cols: Q E M C P K V G J A
[215 121 111 110 146 119 114 107 107  88] : nare
[ 69 172 164 147 129 112 142 151 109  99] : likif
[172 140  97 187 117 145 126 132 113  86] : Pel
[152 152  65 157 148 134 129 146 140 203] : Rav
[184 122 161 138 140 130 152 123 136  81] : Roz
[140 172  97  88 121 126 192 129 127 120] : Rabok
[190 124 124 127 165 131 152 124 154 158] : Lagab
again nare:  => [107]
again Lagab:  => [124]
perm: [154 158 190 124 124 127 165 131 152 124] => Lagab
perm: [140 203 152 152  65 157 148 134 129 146] => Rav
howmany Rav: [152] => 2
at: [172 140  97] => Pel, 1
col: [114 142 126 129] => V

cols: Z B X U W H
[ 70 145 127 114 145 144] : badaf
[113 127  70 145 144 145] : big
[106 106  70 145 106 106] : Mol
perm: [106 106 145  70 106 106] => Mol
howmany big: [145] => 2
perm: [145 144 145  70 127 113] => big
col: [127 106] => B
again Mol:  => [106]
again badaf:  => [145]
howmany Mol: [106] => 4

cols: D Y L F N S T
[146 114 169  69 118 148 119]  rela
[103 103 121 164 116  66 106]  vot
[197  94  91 165 154 165 154]  Nep
[156  25  44 109 150 110 208]  Sos
[133 186 156  52  96 155 163]  fara
[153  97 169  97 165  97 169]  finul
asked: [197  94  91 165 154 165 154] => Nep
howmany finul: [97] => 3
howmany finul: [169] => 2
col: [ 25 186] => Y
at: [156  52] => fara, 3
perm: [ 25  44 109 110 150 156 208] => Sos
col: [52 97] => F

cols: rogo baz busu pilu pigo Rute
[135  94 125  67 115 115] : pas
[144 109 127 132 110 126] : Zomos
[144 109 127 126 195 146] : Mag
[120 139 150 111 109 119] : komig
[121 144 144 144 163 144] : pofog
[150 131 130 132 161 135] : fefis
[115  94 134 125  67 115] : Nesag
[120 139 150 111 109 145] : Bivuv
[110 144 127 132 108 126] : tet
[109 116 125 117  93 128] : muman
[107 132 123 118  53 113] : rusip
perm: [126 132 109 127 144 110] => Zomos
howmany pofog: [144] => 4
again pofog:  => [144]
perm: [115  67 125 134  94 115] => Nesag

cols: Parun pokod toli vug fose lefo
[169  47 154 105 169  46]  sotu
[169 169  46  47  47  47]  tifu
[ 47  47 169 169 154 105]  Lolur
again sotu:  => [169]
perm: [ 47 105 169  47 154 169] => Lolur
perm: [ 47  47  47  46 169 169] => tifu
perm: [105 154 169 169  47  47] => Lolur
howmany tifu: [47] => 3
asked: [169  47 154 105 169  46] => sotu
perm: [ 47  47 105 154 169 169] => Lolur

cols: dibam Niz bomu dubun Lal zumi ponul guzup
[113 113 113 168 168 113 228 168]  rupa
[167 168 181 154 168 113 181 110]  Soke
[147 103 150 154 168 113 114 110]  dumuk
asked: [167 168 181 154 168 113 181 110] => Soke
howmany rupa: [113] => 4
howmany Soke: [168] => 2

cols: fad nufan virur Fir lazim Fisi Maf
[131  91 140 106 126 103  88] = mufo
[163 123 162 144  74 107 141] = rore
[172 140 110 128 137 146 169] = fuz
[140 118 145 138 146 189 149] = Dele
[144  91 140 106 126 103 133] = kipub
[131 125  64 107 153 203 116] = tase
[134 110 110 134 146 134 134] = Tir
howmany Tir: [134] => 4
at: [140 110 128 137 146] => fuz, 2

cols: Nepez beri riv Tibu
[144 175 170 128] = Teti
[144 170 175 128] = bet
[176 144 170 128] = befav
howmany befav: [176] => 1
at: [144 175 170] => Teti, 1
perm: [128 144 170 176] => befav
at: [170 175] => bet, 2

cols: davon tira Sof moz kez suz teve
[108 115 116 130 112 122 163]  pidas
[196  73  83  71  51 119  83]  zeg
[ 60 135 116  92 112  92 157]  Sorad
again zeg:  => [83]
again Sorad:  => [92]

cols: lete Savu revus tosa Zas dof maro demob
[ 48  48 178 116  48 178  48 178] = Gur
[181  45 154 155 135 163 125 127] = pite
[151  46 114 168 177 192 127 103] = tafum
[127 108 147  47  97 198 165 114] = Guk
howmany Gur: [48] => 4
col: [114 147] => revus

cols: vado fevog zat bodu Rifu dip kulor Tesa vukot
[ 58  86 123 129  84 119  95 121 123] -> Bubo
[104  93  68 102  82 110 116  76  85] -> devi
[173 135 142 145 129 149 139 187 142] -> bilig
[121  86  58 119 129 123 123  84  96] -> timal
[ 89  88  68  95  79 103  97  76  74] -> nidid
perm: [ 68  76  82  85  93 102 104 110 116] => devi
perm: [ 97  95  79  74 103  68  88  76  89] => nidid
perm: [ 68  74  76  79  88  89  95  97 103] => nidid
perm: [ 58  84  86  96 119 121 123 123 129] => timal
perm: [119  86  96 121  84  58 123 129 123] => timal

cols: gino vigav zibem Nup Rero Sug miteb
[144 132 144  65 120 102 144] : fon
[109  91  94  95 152  78 223] : rete
[ 98 129 186 144 102 120  59] : Gezun
again fon:  => [144]
at: [102 120] => Gezun, 5

cols: Rabef noz Nafel rusu Fakeb dasim
[130 126 118 116 144 133] : poriz
[157 152 145 150 125 112] : Deme
[ 74 187 154 144 134 145] : tapug
[145 154 135 187 135 144] : Fumi
[145 157 126 150 117 159] : pife
[139 168 140 170  90 163] : roven
[139 154 135 187  74 144] : bilug
[145 157 126 150 112 152] : dodiz
perm: [152 126 150 157 145 112] => dodiz
perm: [145 187 135 135 144 154] => Fumi
at: [144 134] => tapug, 4
howmany Fumi: [135] => 2
at: [135 187  74] => bilug, 3

cols: fiv neros tofa Purom paf pefo Tezip zek Pesa
[117  99 136 122 139 129 126 103 144] -> Lobef
[ 81 150 178 172 150 107  93 135  82] -> Limu
[131 141 104  89 164 169 150 143 161] -> mer
[159 150 178 172  82 107  93 123 152] -> kar
[165 183 128 108  43 167 135 180 144] -> los
[142 129 178 154 105 118 104 115 101] -> soram
[162 193  65  75 175 187 162 203 178] -> toti
[165 183 183 108 151 167 135 180 183] -> nug
[153 134  87  91 164 158 153 153 172] -> nekil
again nug:  => [183]
again Limu:  => [150]
howmany Limu: [82] => 1
again nekil:  => [153]
col: [135 143 123 180 115] => zek

cols: Vazo fomo zoros nif
[154  95  55  47] = nura
[ 70  75 184  84] = rinez
[103  84 193 101] = Dodoz
[132  79 158 156] = Piv
[152  69  50 210] = mizul
[139 115  61  60] = tipov
[ 69  94 112 112] = Dorof
[ 47  70 101 171] = buz
[209  72  68 107] = Fomi
perm: [ 55  47 154  95] => nura
howmany Fomi: [68] => 1
howmany Dorof: [112] => 2
again Dorof:  => [112]

cols: Pomu mok sutu lusu dipud
[102  70 102 160 102] -> Bopev
[163 102 144 121 160] -> tedu
[163 102 144  70 160] -> kemeb
again Bopev:  => [102]
at: [102 144  70 160] => kemeb, 2

cols: Femid bev nelo mir karo divo rotiz duguk
[ 49 129  40 148  38 133 106 126] = sef
[142 101  95  82  85  63 144 172] = Nukuz
[126 144 219 192  85  63  33  78] = lafoz
[142 101  95  82  85  63 172 172] = terup
[ 96 153 106 128  89 143 173  65] = napan
[135 170 184  63  33  85 192  67] = Supet
[130 155 168 202  67 143 167  79] = zivut
[ 88 127  76 121  32 138 195  53] = Punu
[ 96 153 106 128  89  82 173  65] = faz
[176 145 160 118 107 135 150  70] = Lebif
col: [142 126 142  96] => Femid
at: [ 63  33  85 192] => Supet, 4

cols: git ridu nekig nava guf lesi voz ruv sase Zekep
[ 59 132  64  64  59 117 140  64  59 137] : Kiba
[133 115 115 135  73 117  73  73 147 117] : nove
[163 146 113 146 104 131 146  81 150 110] : lalav
[132  59 141  69 132 138 128 138 124 158] : kariz
asked: [133 115 115 135  73 117  73  73 147 117] => nove
howmany Kiba: [58] => 0
again lalav:  => [146]
howmany lalav: [147] => 0
howmany kariz: [138] => 2
at: [ 59 132] => Kiba, 1
asked: [132  59 141  69 132 138 128 138 124 158] => kariz

cols: dagun fus zunon Gog Lafo Zoki bepu reset
[ 93  91  72  60 111  82  84  76] -> lavo
[ 62  52  83 105  60  62  55  69] -> Podul
[175 186 137 128 182 196 201 189] -> ret
[150 189 138 147 195 201 182 165] -> pirup
[61 86 84 78 71 86 62 80] -> Sab
[ 80 119  60  54  66  84  74  55] -> dumev
[158 131 190 195 155 125 141  88] -> fom
[190 186 148 158 198 205 199 178] -> kabid
[61 86 84 78 71 67 57 74] -> Nuf
[158 131 190 198 155 198 198 206] -> nizu
[82 54 92 59 94 58 59 67] -> muzis
[118 131 190 195 131 106 118 181] -> Sura
again nizu:  => [198]
col: [198  59 118] => bepu
asked: [61 86 84 78 71 67 57 74] => Nuf
again Sab:  => [86]
howmany Sura: [118] => 2

cols: lan kezu patu madiz fidur kofat libub
[149 176 150 179 192 157 147] -> Nusap
[107  91 101  89  79  94 118] -> bezan
[149 158 150 158 192 184 158] -> laba
[149 176 150 179  52  76  81] -> vame
at: [101  89  79  94] => bezan, 3
again laba:  => [158]

cols: vebuf sopud folid nizev Zuzaz gize nin Ges raf
[116  79 101 125 160 181 131 105 141]  gil
[104 159  99 167 123 115 110  94 130]  rolu
[125 103  92  61 118 168 124 140 118]  pudez
[115 159 130 104  94 111 167 123  99]  genev
[184 117 166 165 172  84 162 162 115]  Bubi
[175 146 161 112 118  69 160 195 116]  Lami
[103 118  61 124 140 168 118 126  92]  Binud
[ 90 144 132 140 155 103 116 126 108]  Tipo
[173 150 162 139 102  55 170 120  76]  Zonof
[105 134  51  74 104 144  79 117 186]  foz
[101 113 107 164 147 169 113  85 150]  vuto
[135 132 131 123 180  88 148 179 101]  zer
col: [131 110 124] => nin
at: [184 117 166] => Bubi, 1
perm: [118 140 124 168 118  61  92 103 125] => pudez
col: [140 123 162] => Ges
perm: [120  76 173 150 162 139 102  55 170] => Zonof
at: [166 165 172  84 162 162] => Bubi, 3
perm: [130  94 110 115 123 167  99 159 104] => rolu

